Below is a small trained network, with its code and all its weights. Each question gives an input and a target symbol and asks what happens when units are switched off, that is, made to give their printed mean instead of their output.

import numpy as np


def w(rows, s, z=0):
    codes = np.array(rows[::2]) - 128.0
    scale = np.full(codes.shape[1], s)
    scale[-1] = z or s
    return codes * scale


def f(y):
    return np.maximum(y, 0)


def softmax(a):
    e = np.exp(a - a.max(-1, keepdims=True))
    return e / e.sum(-1, keepdims=True)


def log_softmax(a):
    a = a - a.max(-1, keepdims=True)
    return a - np.log(np.exp(a).sum(-1, keepdims=True))


def net(x, mask):
    ids = ['αβγδεζθλμπτφω'.index(c) for c in x.split()]
    T = len(ids)
    res = E[ids] + P[:T]
    q, k, v = (res @ M[0].T for M in (Q, K, V))
    z = softmax(np.where(np.tri(T) > 0, q @ k.T / 2**0.5, -1e9)) @ v
    res = res + np.where(mask[0], z, O[0][:, -1]) @ O[0][:, :-1]
    y = f(res @ A[0][:, :-1].T + A[0][:, -1])
    res = res + np.where(mask[1:9], y, B[0][:, -1]) @ B[0][:, :-1]
    return log_softmax(res[-1] @ U[:, :-1].T + U[:, -1])


Q, K, V, O, A, B = {}, {}, {}, {}, {}, {}
E = w([
[203,114,85,207],'α',
[44,229,64,32],'β',
[92,65,241,118],'γ',
[47,34,189,126],'δ',
[146,116,27,225],'ε',
[152,66,79,24],'ζ',
[126,40,184,221],'θ',
[92,215,230,34],'λ',
[99,141,125,15],'μ',
[181,152,96,115],'π',
[55,30,86,221],'τ',
[186,251,86,10],'φ',
[185,91,128,43],'ω',
],0.015)
P = w([
[145,137,113,3],'0',
[137,133,113,29],'1',
[135,156,116,60],'2',
[135,174,110,94],'3',
[131,183,114,102],'4',
[127,190,107,121],'5',
[130,208,114,124],'6',
[128,211,110,130],'7',
[129,213,108,141],'8',
[131,225,105,136],'9',
],0.0052)
Q[0] = w([
[58,7,235,204],'h1',
[107,201,225,243],'h1',
],0.019)
K[0] = w([
[154,2,239,161],'h1',
[27,119,211,234],'h1',
],0.021)
V[0] = w([
[254,136,254,215],'h1',
[57,217,146,175],'h1',
],0.0046)
O[0] = w([
[254,251,85,42,9],'h1',
[98,202,190,64,129],'h1',
],0.004,0.0015)
A[0] = w([
[209,101,50,98,109],'n1',
[223,102,144,175,55],'n2',
[120,178,201,222,2],'n3',
[133,74,229,143,36],'n4',
[246,84,221,126,40],'n5',
[154,160,189,232,217],'n6',
[105,133,74,63,73],'n7',
[179,169,104,230,32],'n8',
],0.013,0.0038)
B[0] = w([
[193,193,105,181,181],'n1',
[164,164,201,90,168],'n2',
[129,122,44,212,164],'n3',
[76,215,29,72,255],'n4',
[125,51,251,252,229],'n5',
[181,89,105,21,230],'n6',
[149,58,140,103,195],'n7',
[55,179,177,191,178],'n8',
],0.019,0.0057)
U = w([
[178,116,21,119,96],'α',
[93,95,83,67,220],'β',
[32,190,180,158,186],'γ',
[144,240,174,115,2],'δ',
[75,94,10,220,196],'ε',
[98,210,61,217,110],'ζ',
[142,126,128,173,215],'θ',
[82,218,41,104,161],'λ',
[133,127,192,94,160],'μ',
[187,206,90,55,42],'π',
[115,254,186,21,8],'τ',
[171,209,58,131,181],'φ',
[122,169,96,117,46],'ω',
],0.0082,0.0044)

Each question gives the input, a string of symbols that net reads in full, and the target symbol t.
The units are the heads (2 rows each of Q, K, V and O) and the neurons (one row each of A and B). Each row of codes is followed by its name. A weight is (code - 128) times the scale printed after its matrix; where a second scale follows, it is the last column's (O, A, B and U).
mask holds one flag per unit, heads first, then neurons. A switched-off unit (its flag False) gives its mean, the last column of its rows in O or B, instead of its output. The means were averaged over made-up inputs and are rounded, as every weight is.
A unit's drop is (log p(t) with every unit on - log p(t) with that unit switched off) / (log p(t) with every unit on - log p(t) with every unit switched off).
The circuit of an input: a set's keep is (log p(t) with only the set's units on - log p(t) with every unit switched off) / (log p(t) with every unit on - log p(t) with every unit switched off). Starting from all 9 units, units are removed one at a time, each time the one whose removal leaves the highest keep (on an exact tie, the one counted first), for as long as the keep stays at least 0.8.
units of the circuit, in order: the units of the circuit, biggest drop first
top k neurons: the k neurons with the biggest drops, biggest first
drop when u is switched off: that unit's drop, to one decimal
input α θ δ, target λ: units of the circuit, in order => (n4)
input γ φ θ, target μ: units of the circuit, in order => (n5; n6)
input φ ω ε ε λ ζ μ, target β: units of the circuit, in order => (n7; n1)
input γ θ λ γ ε, target ζ: top 4 neurons => (n8; n1; n7; n5)
input λ γ α μ θ, target μ: top 4 neurons => (n6; n5; n2; n1)
input θ γ μ δ ε ω λ γ γ α, target δ: units of the circuit, in order => (n8; n2; n1)
input α ε π θ γ α γ ε ω, target θ: units of the circuit, in order => (n4; n5; n1)
input θ ε μ, target β: top 2 neurons => (n5; n7)
input δ ε δ θ τ ζ τ β λ, target λ: units of the circuit, in order => (h1; n3; n5; n4)
input φ γ δ, target λ: drop when h1 is switched off => -0.1
input λ γ γ λ φ α, target δ: drop when h1 is switched off => -0.1
input ζ φ φ γ ε δ γ γ ω, target θ: drop when n6 is switched off => 0.2
input ω γ γ θ γ γ β, target β: drop when n7 is switched off => 0.5
